Below are the code and all the weights of a small trained network. Each question names an input and a class and asks about switching units off, where a switched-off unit gives its printed mean instead of its output.

import numpy as np


def w(rows, s, z=0):
    codes = np.array(rows[::2]) - 128.0
    scale = np.full(codes.shape[1], s)
    scale[-1] = z or s
    return codes * scale


def f(y):
    return y / 2 * (1 + np.tanh(0.7978845608 * (y + 0.044715 * y**3)))


def log_softmax(a):
    a = a - a.max(-1, keepdims=True)
    return a - np.log(np.exp(a).sum(-1, keepdims=True))


def net(x, mask):
    res = np.array(x, float).reshape(1, 7) / 4 @ E
    y = f(res @ A[0][:, :-1].T + A[0][:, -1])
    res = res + np.where(mask, y, B[0][:, -1]) @ B[0][:, :-1]
    return log_softmax(res[-1] @ U[:, :-1].T + U[:, -1])


A, B = {}, {}
E = w([
[133,131,125,129],'x0',
[55,127,44,234],'x1',
[116,117,137,128],'x2',
[169,165,97,132],'x3',
[139,137,118,129],'x4',
[126,2,17,63],'x5',
[219,8,142,243],'x6',
],0.0093)
A[0] = w([
[121,91,125,232,130],'n1',
[157,77,90,82,118],'n2',
[167,140,121,136,144],'n3',
[149,102,128,170,149],'n4',
[138,101,192,96,114],'n5',
[145,168,160,162,99],'n6',
[81,133,44,188,38],'n7',
[190,78,157,161,101],'n8',
[190,111,169,65,6],'n9',
[161,148,163,119,58],'n10',
[111,182,103,90,80],'n11',
[201,73,162,168,19],'n12',
[125,83,56,110,140],'n13',
[103,121,121,146,169],'n14',
[193,133,142,95,169],'n15',
[163,67,78,51,76],'n16',
[54,171,107,64,159],'n17',
[119,152,166,158,66],'n18',
[107,72,58,82,122],'n19',
[61,178,116,57,129],'n20',
[141,160,170,152,69],'n21',
[117,145,176,143,139],'n22',
[164,114,172,70,57],'n23',
[107,50,212,125,218],'n24',
[195,91,207,63,80],'n25',
[45,104,110,177,168],'n26',
[196,87,161,136,116],'n27',
[117,149,87,166,83],'n28',
[155,188,252,181,72],'n29',
[165,165,78,122,146],'n30',
],0.014,0.002)
B[0] = w([
[169,159,70,101,205],'n1',
[98,100,255,166,201],'n2',
[115,107,155,118,141],'n3',
[185,167,118,39,172],'n4',
[131,124,81,140,175],'n5',
[59,47,202,133,174],'n6',
[66,158,70,128,192],'n7',
[205,119,120,43,206],'n8',
[57,250,45,190,197],'n9',
[100,134,138,141,160],'n10',
[174,132,131,93,193],'n11',
[212,123,144,57,214],'n12',
[117,110,185,165,204],'n13',
[79,133,79,103,140],'n14',
[83,129,99,110,180],'n15',
[44,33,214,183,227],'n16',
[240,95,98,60,237],'n17',
[102,116,196,162,163],'n18',
[116,79,183,143,219],'n19',
[250,135,138,79,241],'n20',
[66,38,210,144,171],'n21',
[128,80,143,130,167],'n22',
[97,224,55,132,186],'n23',
[157,117,110,105,189],'n24',
[25,207,30,166,226],'n25',
[83,169,60,122,180],'n26',
[195,165,83,82,196],'n27',
[72,137,76,143,152],'n28',
[105,69,182,149,254],'n29',
[129,95,153,162,149],'n30',
],0.0071,0.014)
U = w([
[250,112,110,55,145],'0',
[91,51,207,148,5],'1',
[84,177,40,130,240],'2',
],0.011,0.0012)

Each question gives the input, the list of numbers given to net, and the class t.
The units are the neurons (one row each of A and B). Each row of codes is followed by its name. A weight is (code - 128) times the scale printed after its matrix; where a second scale follows, it is the last column's (A, B and U).
mask holds one flag per neuron, in row order. A switched-off neuron (its flag False) gives its mean, the last column of its row in B, instead of its output. The means were averaged over made-up inputs and are rounded, as every weight is.
A unit's drop is (log p(t) with every unit on - log p(t) with that unit switched off) / (log p(t) with every unit on - log p(t) with every unit switched off).
The circuit of an input: a set's keep is (log p(t) with only the set's units on - log p(t) with every unit switched off) / (log p(t) with every unit on - log p(t) with every unit switched off). Starting from the 12 units with the biggest drops (on a tie, the unit counted first), units are removed one at a time, each time the one whose removal leaves the highest keep (on an exact tie, the one counted first), for as long as the keep stays at least 0.8.
units of the circuit, in order: the units of the circuit, biggest drop first
k most important neurons: the k neurons with the biggest drops, biggest first
drop when u is switched off: that unit's drop, to one decimal
input [-6,-8,1,1,0,-6,3], class 2: units of the circuit, in order : [n25]
input [-4,6,6,-6,8,-2,-6], class 0: 4 most important neurons : [n17, n20, n25, n9]
input [6,2,0,-7,0,-4,-4], class 0: units of the circuit, in order : [n16, n25]
input [5,-2,-5,-2,1,0,1], class 2: units of the circuit, in order : [n20, n17, n16]
input [-8,-3,2,-6,7,7,5], class 1: 2 most important neurons : [n16, n2]
input [-4,-7,-6,-6,2,6,-2], class 2: 3 most important neurons : [n25, n9, n23]
input [6,-7,-1,6,6,-1,5], class 2: 2 most important neurons : [n25, n9]
input [5,6,5,1,7,1,5], class 2: 4 most important neurons : [n7, n20, n17, n26]
input [8,-8,6,0,5,-8,-3], class 1: 3 most important neurons : [n29, n21, n6]
input [4,8,0,-1,0,7,8], class 0: 4 most important neurons : [n1, n12, n8, n25]
input [2,-8,1,0,2,6,-7], class 2: 3 most important neurons : [n9, n25, n23]
input [-8,3,-5,-1,8,5,1], class 1: drop when n7 is switched off : 0.0
input [1,3,1,8,-7,1,2], class 2: drop when n8 is switched off : 0.1
input [-5,-4,0,-7,8,6,-4], class 1: units of the circuit, in order : [n16]
input [3,-2,8,-3,1,1,-1], class 2: drop when n8 is switched off : 0.2
